Small tables with named rows and columns. After each table, cells are looked up by row and column.

tutak
columns: lafe, semotu, gepe, dapesik, nedutot, vaz, tizag, tem, lim
tasomal: [137, 201, 158, 187, 197, 132, 123, 134, 109]
voraka: [165, 125, 167, 112, 72, 150, 215, 168, 210]
delege: [186, 168, 166, 183, 242, 199, 124, 156, 151]
non: [166, 118, 228, 63, 39, 99, 236, 202, 238]
zali: [126, 223, 178, 198, 199, 85, 101, 133, 85]
mebono: [133, 166, 131, 115, 80, 130, 193, 165, 175]
davamub: [108, 196, 196, 137, 113, 59, 153, 159, 125]
zudama: [204, 127, 151, 150, 138, 216, 194, 170, 213]
nek: [149, 172, 194, 142, 160, 122, 158, 175, 177]
mak: [206, 121, 186, 132, 124, 194, 211, 163, 213]
zut: [177, 131, 156, 154, 124, 169, 188, 165, 181]
reretud: [115, 226, 141, 205, 194, 100, 101, 121, 74]

davamub, lim => 125
zut, tizag => 188
mak, lafe => 206
voraka, lim => 210
tasomal, dapesik => 187
zali, semotu => 223
delege, gepe => 166
voraka, nedutot => 72
zali, tizag => 101
delege, lafe => 186
mak, tizag => 211
reretud, lafe => 115
nek, lim => 177
tasomal, vaz => 132
zali, vaz => 85
mak, dapesik => 132
reretud, gepe => 141
Which row has the largest semotu? reretud

vozoma
columns: lefibu, rurusep, mur, zufonuv, kuburo, bak, luzelep, fam
fegibe: [45.0, 30.1, -14.7, 40.4, 28.1, 7.1, -13.7, -7.3]
pesafaz: [-35.0, 36.0, 31.2, -4.0, -24.1, -5.7, 16.3, 4.5]
kuv: [45.1, 34.7, -12.1, 44.6, 30.6, 0.8, -21.4, -12.9]
zof: [53.4, 23.6, 32.4, 41.0, 56.6, -4.1, -14.4, -7.7]
fofer: [23.8, 50.5, 8.1, 0.7, 56.8, 50.2, -50.5, 11.5]
volaso: [38.3, 4.3, 63.7, 40.4, 38.5, -27.3, 20.5, -6.3]
pag: [-29.4, 53.6, 38.3, 10.6, -19.0, -23.4, 3.0, -13.4]
bev: [-34.9, 58.3, 30.4, -11.6, -4.2, 14.0, -15.6, 4.3]
fabilav: [3.8, 72.3, -14.1, 8.0, 21.6, 30.6, -52.2, -5.3]
getab: [72.4, 48.3, -0.6, 45.3, 72.9, 17.5, -55.0, -14.4]
ker: [53.3, 42.9, -7.1, 26.5, 64.3, 36.1, -48.7, 1.0]

bak of kuv = 0.8
luzelep of fofer = -50.5
lefibu of fofer = 23.8
bak of fofer = 50.2
luzelep of fabilav = -52.2
kuburo of fegibe = 28.1
zufonuv of pag = 10.6
luzelep of fegibe = -13.7
mur of ker = -7.1
mur of pag = 38.3
luzelep of zof = -14.4
fam of volaso = -6.3
bak of fabilav = 30.6
bak of fegibe = 7.1
kuburo of fabilav = 21.6
rurusep of fegibe = 30.1
kuburo of volaso = 38.5
rurusep of kuv = 34.7
kuburo of pesafaz = -24.1

fesig
fields: gune, rapub
vokes: [88.346, 2.869]
terefo: [43.771, 94.943]
veki: [70.227, 68.294]

veki, rapub -> 68.294
vokes, gune -> 88.346
vokes, rapub -> 2.869
terefo, rapub -> 94.943
veki, gune -> 70.227
terefo, gune -> 43.771

lani =
|  | lafur | degeki | befene | vigik | paf | guse | tolir | nuz | zet |
|---|---|---|---|---|---|---|---|---|---|
| lisiv | 32294 | 46432 | 37541 | 57304 | 56513 | 33049 | 36476 | 39631 | 43658 |
| zum | 33979 | 46394 | 61264 | 44208 | 21411 | 75657 | 63107 | 28478 | 62270 |
| bigifi | 41960 | 38808 | 14470 | 59038 | 18512 | 30845 | 40440 | 43990 | 48191 |
| zitis | 13564 | 61914 | 57686 | 50284 | 41442 | 29120 | 25050 | 25903 | 30271 |
| rumude | 38482 | 61874 | 43083 | 40116 | 52036 | 72775 | 49093 | 29011 | 50995 |
| teko | 38318 | 41018 | 57728 | 41627 | 43810 | 50373 | 38530 | 40061 | 42494 |
| rudulis | 1803 | 90063 | 66136 | 66965 | 63721 | 25536 | 25339 | 31492 | 37577 |
| vuka | 29154 | 45642 | 19218 | 14781 | 33343 | 40755 | 55456 | 31920 | 18362 |
| gesezo | 45732 | 50628 | 45761 | 46516 | 30520 | 17785 | 36081 | 39262 | 59934 |
| sutu | 70479 | 52063 | 27943 | 16559 | 79591 | 9109 | 17596 | 81445 | 26922 |
| nufe | 40807 | 27624 | 27241 | 48497 | 30571 | 40105 | 42945 | 42358 | 51952 |

What is the guse of nufe in lani?
40105
What is the tolir of rudulis in lani?
25339
What is the vigik of rumude in lani?
40116
What is the befene of vuka in lani?
19218
What is the befene of sutu in lani?
27943
What is the zet of zitis in lani?
30271
What is the tolir of bigifi in lani?
40440
What is the nuz of nufe in lani?
42358
What is the lafur of nufe in lani?
40807
What is the paf of nufe in lani?
30571
What is the paf of bigifi in lani?
18512
What is the tolir of gesezo in lani?
36081
What is the befene of teko in lani?
57728
What is the nuz of gesezo in lani?
39262
What is the befene of rumude in lani?
43083
What is the guse of rumude in lani?
72775
What is the lafur of rudulis in lani?
1803
What is the lafur of sutu in lani?
70479
What is the befene of gesezo in lani?
45761
What is the guse of zum in lani?
75657
Which row has the largest tolir? zum

